Below is a small trained network, with its code and all its weights. Each question gives an input and a class and asks what happens when units are switched off, that is, made to give their printed mean instead of their output.

import numpy as np


def w(rows, s, z=0):
    codes = np.array(rows[::2]) - 128.0
    scale = np.full(codes.shape[1], s)
    scale[-1] = z or s
    return codes * scale


def f(y):
    return y / 2 * (1 + np.tanh(0.7978845608 * (y + 0.044715 * y**3)))


def log_softmax(a):
    a = a - a.max(-1, keepdims=True)
    return a - np.log(np.exp(a).sum(-1, keepdims=True))


def net(x, mask):
    res = np.array(x, float).reshape(1, 7) / 4 @ E
    y = f(res @ A[0][:, :-1].T + A[0][:, -1])
    res = res + np.where(mask, y, B[0][:, -1]) @ B[0][:, :-1]
    return log_softmax(res[-1] @ U[:, :-1].T + U[:, -1])


A, B = {}, {}
E = w([
[117,147,233,148,239,184,179,106,136,62,145],'x0',
[124,141,136,122,119,140,126,144,139,143,161],'x1',
[141,71,103,137,158,137,120,121,139,141,98],'x2',
[66,83,116,245,52,188,161,246,49,83,140],'x3',
[110,168,147,111,106,132,144,152,131,141,160],'x4',
[41,161,173,194,183,77,45,133,77,218,98],'x5',
[99,110,93,246,125,71,242,91,210,141,195],'x6',
],0.011)
A[0] = w([
[131,110,219,173,255,152,171,136,148,79,185,5],'n1',
[72,174,131,175,204,106,79,136,59,220,120,37],'n2',
[66,128,165,123,166,72,122,144,110,194,96,85],'n3',
[186,187,150,38,199,35,96,59,200,174,133,62],'n4',
[94,85,135,209,91,179,137,222,32,82,128,68],'n5',
[106,127,135,135,136,120,147,127,113,143,66,13],'n6',
[137,122,16,146,39,59,104,120,137,201,143,114],'n7',
[52,136,155,179,131,111,78,104,153,179,128,80],'n8',
[139,97,55,27,83,203,199,96,157,40,159,77],'n9',
[100,118,96,224,127,60,209,67,199,149,186,120],'n10',
[156,127,167,12,139,203,10,203,56,101,78,28],'n11',
],0.0095,0.0018)
B[0] = w([
[63,154,137,10,243,93,141,191,34,34,148,221],'n1',
[50,149,69,152,102,167,81,103,217,59,199,221],'n2',
[139,119,132,139,129,169,101,86,165,45,164,188],'n3',
[130,47,232,115,93,192,41,158,107,218,130,251],'n4',
[136,51,200,37,51,238,117,102,105,185,85,232],'n5',
[119,114,184,141,147,106,145,117,174,112,122,138],'n6',
[53,149,155,70,192,17,109,217,72,60,132,211],'n7',
[100,100,80,187,132,107,108,100,183,90,153,186],'n8',
[93,101,12,128,77,148,130,56,169,76,225,216],'n9',
[254,220,110,148,148,216,184,155,166,200,35,241],'n10',
[198,251,114,224,168,134,174,186,131,138,124,238],'n11',
],0.0099,0.02)
U = w([
[131,33,209,54,58,204,96,105,113,244,67,102],'0',
[208,244,91,196,168,148,210,160,175,187,36,78],'1',
[109,107,41,124,101,134,123,8,241,51,191,98],'2',
[81,145,114,7,190,1,125,231,23,75,91,251],'3',
],0.0071,0.0029)

Each question gives the input, the list of numbers given to net, and the class t.
The units are the neurons (one row each of A and B). Each row of codes is followed by its name. A weight is (code - 128) times the scale printed after its matrix; where a second scale follows, it is the last column's (A, B and U).
mask holds one flag per neuron, in row order. A switched-off neuron (its flag False) gives its mean, the last column of its row in B, instead of its output. The means were averaged over made-up inputs and are rounded, as every weight is.
A unit's drop is (log p(t) with every unit on - log p(t) with that unit switched off) / (log p(t) with every unit on - log p(t) with every unit switched off).
The circuit of an input: a set's keep is (log p(t) with only the set's units on - log p(t) with every unit switched off) / (log p(t) with every unit on - log p(t) with every unit switched off). Starting from all 11 units, units are removed one at a time, each time the one whose removal leaves the highest keep (on an exact tie, the one counted first), for as long as the keep stays at least 0.8.
circuit, biggest first: the units of the circuit, biggest drop first
most important unit: the unit with the biggest drop
k most important neurons: the k neurons with the biggest drops, biggest first
drop when u is switched off: that unit's drop, to one decimal
input [-4,-5,3,3,-7,-4,-6], class 1: most important unit : n11
input [2,5,-8,5,-4,6,-7], class 1: 3 most important neurons : [n11 n4 n9]
input [6,3,-1,8,-1,3,8], class 0: 2 most important neurons : [n5 n11]
input [-8,-6,5,-5,1,-3,-5], class 3: 3 most important neurons : [n7 n10 n5]
input [-7,-5,1,3,2,6,3], class 3: 2 most important neurons : [n7 n9]
input [-6,7,-5,5,6,-3,4], class 3: 3 most important neurons : [n7 n4 n11]
input [6,0,4,0,-3,-7,7], class 1: 2 most important neurons : [n10 n2]
input [7,2,8,-7,-7,-4,7], class 0: 4 most important neurons : [n4 n11 n10 n7]
input [6,-4,7,6,3,7,2], class 2: 2 most important neurons : [n2 n4]
input [2,0,7,5,2,-3,4], class 0: 2 most important neurons : [n5 n11]
input [-8,8,0,6,-5,-3,5], class 3: 2 most important neurons : [n7 n4]
input [1,-4,-4,-1,8,6,-5], class 2: 3 most important neurons : [n2 n10 n3]
input [3,1,7,3,4,5,-1], class 2: 2 most important neurons : [n4 n2]
input [7,7,5,5,-1,8,1], class 2: 3 most important neurons : [n2 n7 n8]
input [6,-6,-5,0,-2,-1,-8], class 1: circuit, biggest first : [n11]
input [-8,-1,-5,1,2,5,-5], class 3: 2 most important neurons : [n7 n10]
input [-4,-2,8,7,-6,-6,8], class 1: drop when n10 is switched off : 4.2
input [2,2,1,-6,2,-1,-7], class 1: drop when n11 is switched off : 4.9
input [-3,-4,7,6,4,4,-8], class 1: drop when n11 is switched off : 3.3
input [6,7,3,7,-3,-5,5], class 0: drop when n7 is switched off : 0.2
input [-6,2,-8,8,5,-8,1], class 0: circuit, biggest first : [n5]
